grid =
[[-20 -90 -40 -33  13]
 [-18 -56 -26 -23 -18]
 [-39 -87  -8 -49 -37]
 [  0  -3  -4   0  -1]]
Rows and columns are counted from 0.
(0, 0) = -20
(2, 3) = -49
(2, 1) = -87
(3, 1) = -3
(1, 4) = -18
(1, 1) = -56
(3, 4) = -1
(3, 3) = 0
(0, 1) = -90
(0, 2) = -40

data =
[[ -61.06 -139.85  -82.57  -76.90 -106.20   40.27 -210.15 -165.86   73.86
  -110.67  124.01   17.21   47.74  143.35]
 [ -51.61 -168.12  -71.28  -98.35  -56.75   52.06 -221.15 -170.79   82.06
  -154.88   84.83   20.38   31.16  117.95]
 [-228.89  -84.97  -78.80  -84.97 -146.65   30.55 -168.42 -133.52   29.40
   -76.99   93.53  -37.85   34.64  110.56]]
data[0,0] => -61.06
data[2,6] => -168.42
data[1,9] => -154.88
data[:, 5] => [40.27, 52.06, 30.55]
data[0,10] => 124.01
data[2,4] => -146.65
data[2] => [-228.89, -84.97, -78.80, -84.97, -146.65, 30.55, -168.42, -133.52, 29.40, -76.99, 93.53, -37.85, 34.64, 110.56]
data[:, 9] => [-110.67, -154.88, -76.99]
data[0,12] => 47.74
data[0] => [-61.06, -139.85, -82.57, -76.90, -106.20, 40.27, -210.15, -165.86, 73.86, -110.67, 124.01, 17.21, 47.74, 143.35]
data[2,2] => -78.80
data[2,13] => 110.56
data[:, 2] => [-82.57, -71.28, -78.80]
data[:, 8] => [73.86, 82.06, 29.40]
data[2,12] => 34.64
data[0,13] => 143.35
data[:, 0] => [-61.06, -51.61, -228.89]
data[0,3] => -76.90
data[2,0] => -228.89
data[0,1] => -139.85
data[2,9] => -76.99
data[1,6] => -221.15
data[1,1] => -168.12
data[:, 6] => [-210.15, -221.15, -168.42]
data[:, 11] => [17.21, 20.38, -37.85]
data[0,2] => -82.57
data[1,12] => 31.16
data[2,1] => -84.97
data[0,9] => -110.67

A = ((84, 107, 163, 140, 147, 87, 103, 74, 70, 109, 134, 148), (141, 138, 127, 117, 94, 105, 136, 170, 162, 171, 149, 92), (165, 136, 153, 101, 129, 97, 130, 171, 156, 207, 178, 97), (129, 129, 111, 120, 104, 126, 130, 143, 143, 130, 121, 108), (116, 122, 125, 126, 118, 116, 122, 121, 120, 122, 124, 121), (135, 124, 128, 114, 130, 121, 123, 131, 128, 140, 133, 119), (112, 122, 128, 128, 115, 111, 121, 120, 119, 123, 125, 121), (151, 123, 129, 103, 148, 130, 121, 131, 127, 148, 137, 123), (149, 122, 130, 105, 148, 128, 120, 129, 125, 146, 137, 124), (100, 119, 142, 135, 118, 97, 117, 109, 106, 122, 131, 126), (75, 105, 83, 143, 116, 155, 112, 65, 83, 22, 56, 151), (53, 105, 79, 158, 95, 147, 113, 60, 81, 6, 46, 149), (156, 137, 91, 106, 97, 146, 140, 170, 171, 143, 119, 95))
Indices start at 0.
row 0 col 0 -> 84
row 6 col 8 -> 119
row 4 col 2 -> 125
row 11 col 2 -> 79
row 2 col 3 -> 101
row 8 col 5 -> 128
row 1 col 1 -> 138
row 9 col 1 -> 119
row 10 col 6 -> 112
row 0 col 3 -> 140
row 6 col 10 -> 125
row 7 col 2 -> 129
row 5 col 5 -> 121
row 2 col 5 -> 97
row 4 col 11 -> 121
row 11 col 0 -> 53
row 10 col 9 -> 22
row 8 col 11 -> 124
row 4 col 3 -> 126
row 6 col 9 -> 123
row 8 col 10 -> 137
row 0 col 5 -> 87
row 5 col 9 -> 140
row 0 col 6 -> 103
row 9 col 6 -> 117
row 6 col 2 -> 128
row 5 col 3 -> 114
row 12 col 10 -> 119
row 1 col 7 -> 170
row 3 col 3 -> 120
row 5 col 11 -> 119
row 11 col 8 -> 81
row 2 col 6 -> 130
row 3 col 10 -> 121
row 10 col 0 -> 75

B =
[[3334 3636 4123 3349 3881 3623 4043 3180 3189 4463]
 [4657 3610 2578 4128 3048 3040 3332 4227 5952 2478]
 [3674 2929 3543 4565 3184 3606 2843 4286 4637 2670]
 [3721 4011 3904 3445 3974 3798 4108 3504 3388 4237]
 [3874 4081 3814 3650 3966 3935 3984 3786 3522 3960]
 [4823 3611 2338 4063 2920 2812 3353 4178 6368 2365]
 [3428 3414 3949 3701 3666 3601 3687 3493 3629 3937]
 [3525 3395 3777 3611 3564 3391 3725 3397 3934 3900]
 [5151 3117 1444 3737 2168 1550 3288 3645 8163 1984]
 [3688 3592 3729 3700 3649 3563 3739 3605 3922 3791]
 [3615 2594 3473 4858 2961 3537 2493 4461 4949 2273]
 [3993 3750 3473 3828 3602 3581 3690 3858 4297 3482]
 [3587 3671 3832 3422 3747 3486 3977 3312 3684 4171]
 [3570 3901 3985 3311 3955 3679 4164 3286 3294 4427]
 [2538 3942 5142 2502 4591 3961 4863 2252 1199 6154]
 [3843 3350 3213 3270 3237 2682 3888 3039 4922 3831]]
B[0][0] = 3334
B[0][2] = 4123
B[0] = [3334, 3636, 4123, 3349, 3881, 3623, 4043, 3180, 3189, 4463]
B[4][2] = 3814
B[6] = [3428, 3414, 3949, 3701, 3666, 3601, 3687, 3493, 3629, 3937]
B[4][6] = 3984
B[9] = [3688, 3592, 3729, 3700, 3649, 3563, 3739, 3605, 3922, 3791]
B[14][6] = 4863
B[:, 1] = [3636, 3610, 2929, 4011, 4081, 3611, 3414, 3395, 3117, 3592, 2594, 3750, 3671, 3901, 3942, 3350]
B[0][7] = 3180
B[9][7] = 3605
B[1][2] = 2578
B[:, 2] = [4123, 2578, 3543, 3904, 3814, 2338, 3949, 3777, 1444, 3729, 3473, 3473, 3832, 3985, 5142, 3213]
B[15][4] = 3237
B[4] = [3874, 4081, 3814, 3650, 3966, 3935, 3984, 3786, 3522, 3960]
B[4][5] = 3935
B[8][6] = 3288
B[:, 8] = [3189, 5952, 4637, 3388, 3522, 6368, 3629, 3934, 8163, 3922, 4949, 4297, 3684, 3294, 1199, 4922]
B[13][4] = 3955
B[7][2] = 3777
B[10] = [3615, 2594, 3473, 4858, 2961, 3537, 2493, 4461, 4949, 2273]
B[:, 3] = [3349, 4128, 4565, 3445, 3650, 4063, 3701, 3611, 3737, 3700, 4858, 3828, 3422, 3311, 2502, 3270]
B[7][3] = 3611
B[0][8] = 3189
B[11][1] = 3750
B[2] = [3674, 2929, 3543, 4565, 3184, 3606, 2843, 4286, 4637, 2670]
B[0][4] = 3881
B[3] = [3721, 4011, 3904, 3445, 3974, 3798, 4108, 3504, 3388, 4237]
B[7][4] = 3564
B[11][6] = 3690
B[4][7] = 3786
B[15][3] = 3270
B[2][2] = 3543
B[3][9] = 4237
B[8][4] = 2168

m = -46	-31	-6	-6	-64	62	20	83
m[0]	-46
m[-4]	-64
m[-6]	-6
m[-2]	20
